Here is a tiny trained network, its code and every weight. The questions are about switching its units off for an input and a class, where a switched-off unit gives its printed mean instead of its output.

import numpy as np


def w(rows, s, z=0):
    codes = np.array(rows[::2]) - 128.0
    scale = np.full(codes.shape[1], s)
    scale[-1] = z or s
    return codes * scale


def f(y):
    return y / 2 * (1 + np.tanh(0.7978845608 * (y + 0.044715 * y**3)))


def log_softmax(a):
    a = a - a.max(-1, keepdims=True)
    return a - np.log(np.exp(a).sum(-1, keepdims=True))


def net(x, mask):
    res = np.array(x, float).reshape(1, 6) / 4 @ E
    y = f(res @ A[0][:, :-1].T + A[0][:, -1])
    res = res + np.where(mask, y, B[0][:, -1]) @ B[0][:, :-1]
    return log_softmax(res[-1] @ U[:, :-1].T + U[:, -1])


A, B = {}, {}
E = w([
[128,126,127,128,129,128,127,128,128,129,130,128],'x0',
[150,184,121,119,115,196,163,146,116,126,59,90],'x1',
[128,129,129,128,128,127,129,127,128,126,127,129],'x2',
[143,150,132,225,125,110,108,170,245,140,126,107],'x3',
[128,129,127,128,127,128,129,127,128,128,129,128],'x4',
[118,172,137,120,247,112,144,125,124,129,117,154],'x5',
],0.011)
A[0] = w([
[117,179,137,155,160,102,132,136,158,131,125,136,94],'neuron 1',
[120,66,124,90,58,147,133,114,76,128,126,122,182],'neuron 2',
[123,144,131,79,214,153,147,130,75,113,113,146,123],'neuron 3',
[124,107,129,178,54,150,114,145,195,124,124,103,118],'neuron 4',
[137,211,120,92,151,193,165,125,94,109,96,119,129],'neuron 5',
[117,70,121,106,192,40,117,111,93,129,161,183,196],'neuron 6',
[154,157,115,142,96,145,141,143,133,129,140,85,120],'neuron 7',
[128,122,127,126,131,123,129,130,130,123,127,127,143],'neuron 8',
[121,214,127,178,211,83,129,136,199,133,121,134,53],'neuron 9',
[131,245,134,103,141,232,156,129,85,135,88,99,148],'neuron 10',
[120,198,128,168,207,83,133,144,190,132,116,132,62],'neuron 11',
[146,145,113,149,79,165,136,153,159,125,131,75,117],'neuron 12',
[116,47,126,80,41,154,139,114,64,129,124,123,196],'neuron 13',
[130,169,123,100,146,158,161,126,106,109,102,128,123],'neuron 14',
[119,2,130,161,100,14,117,123,175,121,161,167,253],'neuron 15',
[117,137,127,78,217,114,153,102,59,127,132,183,132],'neuron 16',
[128,129,128,130,127,137,129,126,128,132,130,126,118],'neuron 17',
[116,57,126,86,51,153,135,111,72,130,125,122,189],'neuron 18',
[125,100,122,116,108,150,132,115,116,135,132,126,135],'neuron 19',
[137,90,129,186,50,119,88,147,199,126,125,99,134],'neuron 20',
[134,243,127,145,66,249,158,127,144,144,101,78,164],'neuron 21',
[117,157,133,119,125,153,138,122,123,137,118,133,129],'neuron 22',
],0.0099,0.0046)
B[0] = w([
[144,146,125,125,115,129,120,129,124,95,127,148,160],'neuron 1',
[155,165,129,135,121,127,116,138,135,80,130,174,210],'neuron 2',
[108,122,120,124,144,132,195,112,126,193,154,114,214],'neuron 3',
[95,103,129,120,130,123,116,123,121,173,110,49,200],'neuron 4',
[133,173,126,132,96,126,181,119,118,152,161,74,219],'neuron 5',
[113,50,143,113,215,130,115,138,147,156,100,201,215],'neuron 6',
[126,104,131,125,136,124,123,135,129,110,105,88,153],'neuron 7',
[129,128,129,127,130,128,127,126,125,131,129,133,131],'neuron 8',
[169,167,129,127,100,132,113,135,122,55,137,193,208],'neuron 9',
[131,177,121,133,78,124,188,122,111,131,173,49,249],'neuron 10',
[161,164,127,124,104,131,117,133,121,63,140,191,199],'neuron 11',
[124,80,126,117,142,123,118,130,123,115,96,59,175],'neuron 12',
[165,172,130,138,120,128,113,140,140,64,134,188,233],'neuron 13',
[133,155,127,131,112,129,163,120,126,149,145,100,179],'neuron 14',
[128,193,113,148,109,144,83,96,116,253,188,177,249],'neuron 15',
[91,65,128,121,185,127,170,118,139,188,123,127,226],'neuron 16',
[127,131,128,129,127,127,128,130,129,125,125,123,126],'neuron 17',
[158,169,128,137,121,126,114,138,135,71,132,181,220],'neuron 18',
[135,143,127,129,127,127,125,130,129,113,124,138,145],'neuron 19',
[98,122,129,137,104,132,104,116,114,207,132,51,219],'neuron 20',
[115,80,134,116,133,119,131,155,134,47,62,25,245],'neuron 21',
[128,133,127,133,118,127,138,124,129,124,134,109,143],'neuron 22',
],0.019,0.011)
U = w([
[178,158,136,153,129,135,41,132,160,105,150,238,251],'0',
[60,150,99,139,97,144,153,68,95,235,188,70,148],'1',
[188,172,131,116,76,127,155,176,123,18,105,128,52],'2',
[49,11,143,109,138,114,120,146,134,139,31,60,48],'3',
[48,2,150,88,212,116,146,112,143,176,95,140,108],'4',
],0.0057,0.0013)

Each question gives the input, the list of numbers given to net, and the class t.
The units are the neurons (one row each of A and B). Each row of codes is followed by its name. A weight is (code - 128) times the scale printed after its matrix; where a second scale follows, it is the last column's (A, B and U).
mask holds one flag per neuron, in row order. A switched-off neuron (its flag False) gives its mean, the last column of its row in B, instead of its output. The means were averaged over made-up inputs and are rounded, as every weight is.
A unit's drop is (log p(t) with every unit on - log p(t) with that unit switched off) / (log p(t) with every unit on - log p(t) with every unit switched off).
The circuit of an input: a set's keep is (log p(t) with only the set's units on - log p(t) with every unit switched off) / (log p(t) with every unit on - log p(t) with every unit switched off). Starting from the 12 units with the biggest drops (on a tie, the unit counted first), units are removed one at a time, each time the one whose removal leaves the highest keep (on an exact tie, the one counted first), for as long as the keep stays at least 0.8.
circuit, biggest first: the units of the circuit, biggest drop first
k most important neurons: the k neurons with the biggest drops, biggest first
drop of u: that unit's drop, to one decimal
input [5,5,5,0,-2,-7], class 2: most important neuron => [neuron 13]
input [1,7,-6,0,8,-8], class 2: 3 most important neurons => [neuron 13; neuron 18; neuron 2]
input [4,1,-4,-5,2,-7], class 2: 2 most important neurons => [neuron 15; neuron 6]
input [-2,-3,5,8,-6,1], class 0: 3 most important neurons => [neuron 9; neuron 11; neuron 10]
input [-5,6,1,1,4,8], class 2: 4 most important neurons => [neuron 9; neuron 11; neuron 15; neuron 20]
input [7,1,0,1,1,-2], class 3: 2 most important neurons => [neuron 15; neuron 10]
input [6,2,6,1,1,-7], class 3: 2 most important neurons => [neuron 4; neuron 20]
input [1,2,-8,0,-1,-5], class 2: 4 most important neurons => [neuron 16; neuron 13; neuron 6; neuron 18]
input [3,-6,-6,-4,-3,1], class 4: 4 most important neurons => [neuron 6; neuron 16; neuron 9; neuron 11]
input [1,-8,-1,0,7,3], class 4: 2 most important neurons => [neuron 6; neuron 13]
input [-4,2,-5,-2,-1,0], class 2: 3 most important neurons => [neuron 15; neuron 20; neuron 4]
input [-8,6,5,1,-4,-4], class 3: drop of neuron 21 => 0.2
input [-3,8,7,4,-7,1], class 2: drop of neuron 16 => 0.7
input [-1,-8,8,-6,7,2], class 4: circuit, biggest first => [neuron 6]
input [5,1,2,7,-2,-3], class 3: drop of neuron 3 => 0.1
